Below is a small trained network, with its code and all its weights. Each question gives an input and a class and asks what happens when units are switched off, that is, made to give their printed mean instead of their output.

import numpy as np


def w(rows, s, z=0):
    codes = np.array(rows[::2]) - 128.0
    scale = np.full(codes.shape[1], s)
    scale[-1] = z or s
    return codes * scale


def norm(h):
    return h / np.sqrt((h * h).mean(-1, keepdims=True) + 1e-5)


def f(y):
    return y / 2 * (1 + np.tanh(0.7978845608 * (y + 0.044715 * y**3)))


def log_softmax(a):
    a = a - a.max(-1, keepdims=True)
    return a - np.log(np.exp(a).sum(-1, keepdims=True))


def net(x, mask):
    res = np.array(x, float).reshape(1, 3) / 4 @ E
    u = 0
    for l in range(3):
        y = f(norm(res) @ A[l][:, :-1].T + A[l][:, -1])
        res = res + np.where(mask[u : u + 5], y, B[l][:, -1]) @ B[l][:, :-1]
        u += 5
    return log_softmax(norm(res)[-1] @ U[:, :-1].T + U[:, -1])


A, B = {}, {}
E = w([
[158,198,170,154,140,109,230,2,161,230,110],'x0',
[142,159,149,164,103,90,156,175,139,133,155],'x1',
[92,120,105,157,194,82,184,147,66,122,124],'x2',
],0.005)
A[0] = w([
[91,183,181,175,100,174,132,135,135,165,151,149],'L0N1',
[88,77,92,73,191,181,114,4,102,119,108,111],'L0N2',
[87,209,143,223,182,105,227,111,109,183,98,46],'L0N3',
[160,247,167,93,77,161,119,28,214,186,165,4],'L0N4',
[227,161,66,53,97,236,124,90,214,130,63,111],'L0N5',
],0.0041,0.0027)
B[0] = w([
[127,64,145,129,64,80,172,158,134,108,116,159],'L0N1',
[218,142,91,113,163,104,169,174,128,180,75,191],'L0N2',
[64,134,178,2,186,117,112,152,112,123,251,212],'L0N3',
[125,61,193,228,90,172,131,120,145,48,75,253],'L0N4',
[86,70,146,130,138,93,141,124,125,159,66,221],'L0N5',
],0.0056,0.0042)
A[1] = w([
[94,174,131,113,137,55,201,122,144,136,254,168],'L1N1',
[45,146,197,157,106,217,35,164,69,108,195,3],'L1N2',
[101,134,65,161,104,116,100,225,69,68,123,25],'L1N3',
[97,77,112,170,93,80,125,233,136,150,85,210],'L1N4',
[192,212,138,216,77,115,58,110,195,195,109,86],'L1N5',
],0.0042,0.0021)
B[1] = w([
[145,174,160,98,128,50,78,157,38,218,121,207],'L1N1',
[91,136,56,177,255,97,192,52,88,96,147,169],'L1N2',
[162,165,85,167,59,150,141,95,232,39,181,222],'L1N3',
[144,242,105,118,115,139,83,59,130,159,146,252],'L1N4',
[169,115,131,216,150,108,171,89,115,171,134,139],'L1N5',
],0.0051,0.0036)
A[2] = w([
[170,204,142,231,79,107,179,142,137,176,242,37],'L2N1',
[79,118,88,192,140,212,158,174,155,3,210,6],'L2N2',
[7,137,220,90,145,22,199,124,58,193,227,47],'L2N3',
[139,37,234,189,95,177,170,83,218,159,106,116],'L2N4',
[103,157,179,103,139,74,181,174,71,183,146,41],'L2N5',
],0.0043,0.002)
B[2] = w([
[183,105,188,56,114,138,145,169,100,209,97,175],'L2N1',
[142,203,59,161,155,135,204,73,162,48,161,213],'L2N2',
[1,164,118,203,167,47,81,97,114,131,192,234],'L2N3',
[120,69,159,204,131,152,180,127,73,29,120,253],'L2N4',
[109,117,115,117,193,101,154,113,130,132,160,170],'L2N5',
],0.0068,0.0046)
U = w([
[193,112,68,76,213,123,173,140,67,208,54,73],'0',
[115,35,221,205,88,149,182,102,117,66,65,214],'1',
[216,204,175,99,46,100,133,177,144,174,174,6],'2',
[87,84,97,25,92,172,21,154,181,156,102,22],'3',
[137,229,9,132,116,146,114,120,198,2,212,166],'4',
[24,171,163,155,212,4,155,111,77,163,230,185],'5',
],0.0083,0.0023)

Each question gives the input, the list of numbers given to net, and the class t.
The units are the neurons (one row each of A and B). Each row of codes is followed by its name. A weight is (code - 128) times the scale printed after its matrix; where a second scale follows, it is the last column's (A, B and U).
mask holds one flag per neuron, layer by layer. A switched-off neuron (its flag False) gives its mean, the last column of its row in B, instead of its output. The means were averaged over made-up inputs and are rounded, as every weight is.
A unit's drop is (log p(t) with every unit on - log p(t) with that unit switched off) / (log p(t) with every unit on - log p(t) with every unit switched off).
The circuit of an input: a set's keep is (log p(t) with only the set's units on - log p(t) with every unit switched off) / (log p(t) with every unit on - log p(t) with every unit switched off). Starting from the 12 units with the biggest drops (on a tie, the unit counted first), units are removed one at a time, each time the one whose removal leaves the highest keep (on an exact tie, the one counted first), for as long as the keep stays at least 0.8.
circuit, biggest first: the units of the circuit, biggest drop first
top k neurons: the k neurons with the biggest drops, biggest first
drop when u is switched off: that unit's drop, to one decimal
input [-3,2,-8], class 1: top neuron	L0N3
input [4,-8,0], class 1: top 3 neurons	L0N4, L1N1, L2N4
input [-1,3,1], class 2: top 4 neurons	L0N3, L0N4, L1N3, L2N1
input [-2,5,-4], class 2: circuit, biggest first	L0N4, L2N1, L0N3
input [-2,-8,7], class 0: circuit, biggest first	L0N2, L2N3
input [-1,-4,-2], class 3: top 2 neurons	L2N4, L2N2
input [-4,6,7], class 4: circuit, biggest first	L1N3, L2N2
input [-1,7,-3], class 2: top 3 neurons	L0N3, L0N4, L1N4
input [3,5,-2], class 1: top 2 neurons	L0N4, L2N4
input [-3,-7,-6], class 3: top 2 neurons	L0N4, L2N4
input [-4,4,7], class 4: top 2 neurons	L1N3, L0N3
input [-3,-3,-5], class 3: top 2 neurons	L0N4, L0N5
input [-3,-6,3], class 4: top 2 neurons	L0N5, L1N1
input [-2,-7,1], class 0: circuit, biggest first	L0N2
input [1,-4,1], class 0: drop when L0N2 is switched off	0.2
input [5,1,-2], class 1: drop when L0N4 is switched off	3.6
input [-1,8,-2], class 2: drop when L0N3 is switched off	0.6
input [7,1,-7], class 1: drop when L1N4 is switched off	0.0
